Below is a small trained network, with its code and all its weights. Each question gives an input and a class and asks what happens when units are switched off, that is, made to give their printed mean instead of their output.

import numpy as np


def w(rows, s, z=0):
    codes = np.array(rows[::2]) - 128.0
    scale = np.full(codes.shape[1], s)
    scale[-1] = z or s
    return codes * scale


def f(y):
    return y / 2 * (1 + np.tanh(0.7978845608 * (y + 0.044715 * y**3)))


def log_softmax(a):
    a = a - a.max(-1, keepdims=True)
    return a - np.log(np.exp(a).sum(-1, keepdims=True))


def net(x, mask):
    res = np.array(x, float).reshape(1, 5) / 4 @ E
    y = f(res @ A[0][:, :-1].T + A[0][:, -1])
    res = res + np.where(mask, y, B[0][:, -1]) @ B[0][:, :-1]
    return log_softmax(res[-1] @ U[:, :-1].T + U[:, -1])


A, B = {}, {}
E = w([
[62,2,102],'x0',
[219,127,39],'x1',
[113,104,123],'x2',
[60,190,22],'x3',
[128,125,128],'x4',
],0.008)
A[0] = w([
[135,122,83,60],'neuron 0',
[143,97,156,115],'neuron 1',
[117,68,122,149],'neuron 2',
[158,111,184,103],'neuron 3',
[152,99,161,146],'neuron 4',
[188,252,139,176],'neuron 5',
[174,141,158,126],'neuron 6',
[62,167,76,2],'neuron 7',
[76,161,68,89],'neuron 8',
[87,176,74,64],'neuron 9',
[28,55,29,167],'neuron 10',
[189,119,83,107],'neuron 11',
[189,90,29,52],'neuron 12',
[179,159,138,121],'neuron 13',
[168,96,179,89],'neuron 14',
[46,159,205,47],'neuron 15',
[102,250,106,114],'neuron 16',
[81,28,129,164],'neuron 17',
[207,124,84,29],'neuron 18',
[143,125,147,89],'neuron 19',
[74,184,29,58],'neuron 20',
[134,90,129,114],'neuron 21',
[155,117,209,68],'neuron 22',
[224,51,185,80],'neuron 23',
[199,120,59,98],'neuron 24',
[110,72,165,82],'neuron 25',
[121,126,159,95],'neuron 26',
[30,162,199,59],'neuron 27',
[58,181,81,117],'neuron 28',
[69,60,142,106],'neuron 29',
[101,164,82,164],'neuron 30',
[116,211,163,105],'neuron 31',
[209,106,65,96],'neuron 32',
[151,238,119,149],'neuron 33',
[101,165,86,98],'neuron 34',
],0.011,0.0031)
B[0] = w([
[120,134,125,136],'neuron 0',
[145,136,112,141],'neuron 1',
[135,133,180,160],'neuron 2',
[157,146,96,157],'neuron 3',
[145,157,118,150],'neuron 4',
[134,98,209,240],'neuron 5',
[138,139,140,154],'neuron 6',
[147,145,50,173],'neuron 7',
[170,157,81,183],'neuron 8',
[156,133,81,176],'neuron 9',
[157,124,238,254],'neuron 10',
[87,117,103,159],'neuron 11',
[57,120,121,180],'neuron 12',
[124,121,147,159],'neuron 13',
[170,137,74,159],'neuron 14',
[72,84,41,181],'neuron 15',
[149,129,174,209],'neuron 16',
[140,125,199,208],'neuron 17',
[84,114,68,158],'neuron 18',
[130,142,107,127],'neuron 19',
[167,177,80,216],'neuron 20',
[132,139,145,136],'neuron 21',
[149,150,109,167],'neuron 22',
[174,197,58,197],'neuron 23',
[75,109,84,175],'neuron 24',
[123,154,132,156],'neuron 25',
[121,135,92,131],'neuron 26',
[46,96,2,190],'neuron 27',
[176,136,77,197],'neuron 28',
[131,117,152,183],'neuron 29',
[158,143,117,176],'neuron 30',
[110,114,191,175],'neuron 31',
[68,101,78,175],'neuron 32',
[117,116,198,210],'neuron 33',
[146,148,101,161],'neuron 34',
],0.017,0.009)
U = w([
[198,180,115,37],'0',
[1,78,117,77],'1',
[122,126,196,252],'2',
],0.0077,0.0032)

Each question gives the input, the list of numbers given to net, and the class t.
The units are the neurons (one row each of A and B). Each row of codes is followed by its name. A weight is (code - 128) times the scale printed after its matrix; where a second scale follows, it is the last column's (A, B and U).
mask holds one flag per neuron, in row order. A switched-off neuron (its flag False) gives its mean, the last column of its row in B, instead of its output. The means were averaged over made-up inputs and are rounded, as every weight is.
A unit's drop is (log p(t) with every unit on - log p(t) with that unit switched off) / (log p(t) with every unit on - log p(t) with every unit switched off).
The circuit of an input: a set's keep is (log p(t) with only the set's units on - log p(t) with every unit switched off) / (log p(t) with every unit on - log p(t) with every unit switched off). Starting from the 12 units with the biggest drops (on a tie, the unit counted first), units are removed one at a time, each time the one whose removal leaves the highest keep (on an exact tie, the one counted first), for as long as the keep stays at least 0.8.
units of the circuit, in order: the units of the circuit, biggest drop first
unit that matters most: the unit with the biggest drop
k most important neurons: the k neurons with the biggest drops, biggest first
drop when u is switched off: that unit's drop, to one decimal
input [-8,-8,-1,3,-3], class 1: unit that matters most	neuron 27
input [2,-3,5,-4,7], class 0: units of the circuit, in order	[neuron 5; neuron 23]
input [8,3,7,-8,-2], class 0: 3 most important neurons	[neuron 23; neuron 14; neuron 5]
input [-4,-5,-7,4,7], class 1: 2 most important neurons	[neuron 27; neuron 10]
input [5,-5,-8,5,-6], class 0: units of the circuit, in order	[neuron 28; neuron 12]
input [-7,2,-7,5,-7], class 2: 2 most important neurons	[neuron 5; neuron 33]
input [6,-8,-4,-4,-4], class 1: 2 most important neurons	[neuron 27; neuron 15]
input [6,1,2,-6,5], class 0: 4 most important neurons	[neuron 23; neuron 5; neuron 14; neuron 33]
input [-1,2,-7,1,-3], class 1: 3 most important neurons	[neuron 10; neuron 17; neuron 23]
input [5,6,2,4,-8], class 1: 2 most important neurons	[neuron 12; neuron 32]
input [-7,4,-4,-6,1], class 2: 3 most important neurons	[neuron 5; neuron 33; neuron 20]
input [7,-4,-2,3,5], class 2: 2 most important neurons	[neuron 10; neuron 17]
input [-7,-3,1,4,-8], class 2: 2 most important neurons	[neuron 5; neuron 33]
input [5,1,-6,-6,-1], class 0: units of the circuit, in order	[neuron 23]
input [-8,-8,7,-1,-2], class 1: drop when neuron 15 is switched off	0.1
input [5,-3,5,2,3], class 2: drop when neuron 3 is switched off	0.0
input [4,-4,-8,-1,-6], class 1: drop when neuron 10 is switched off	0.2
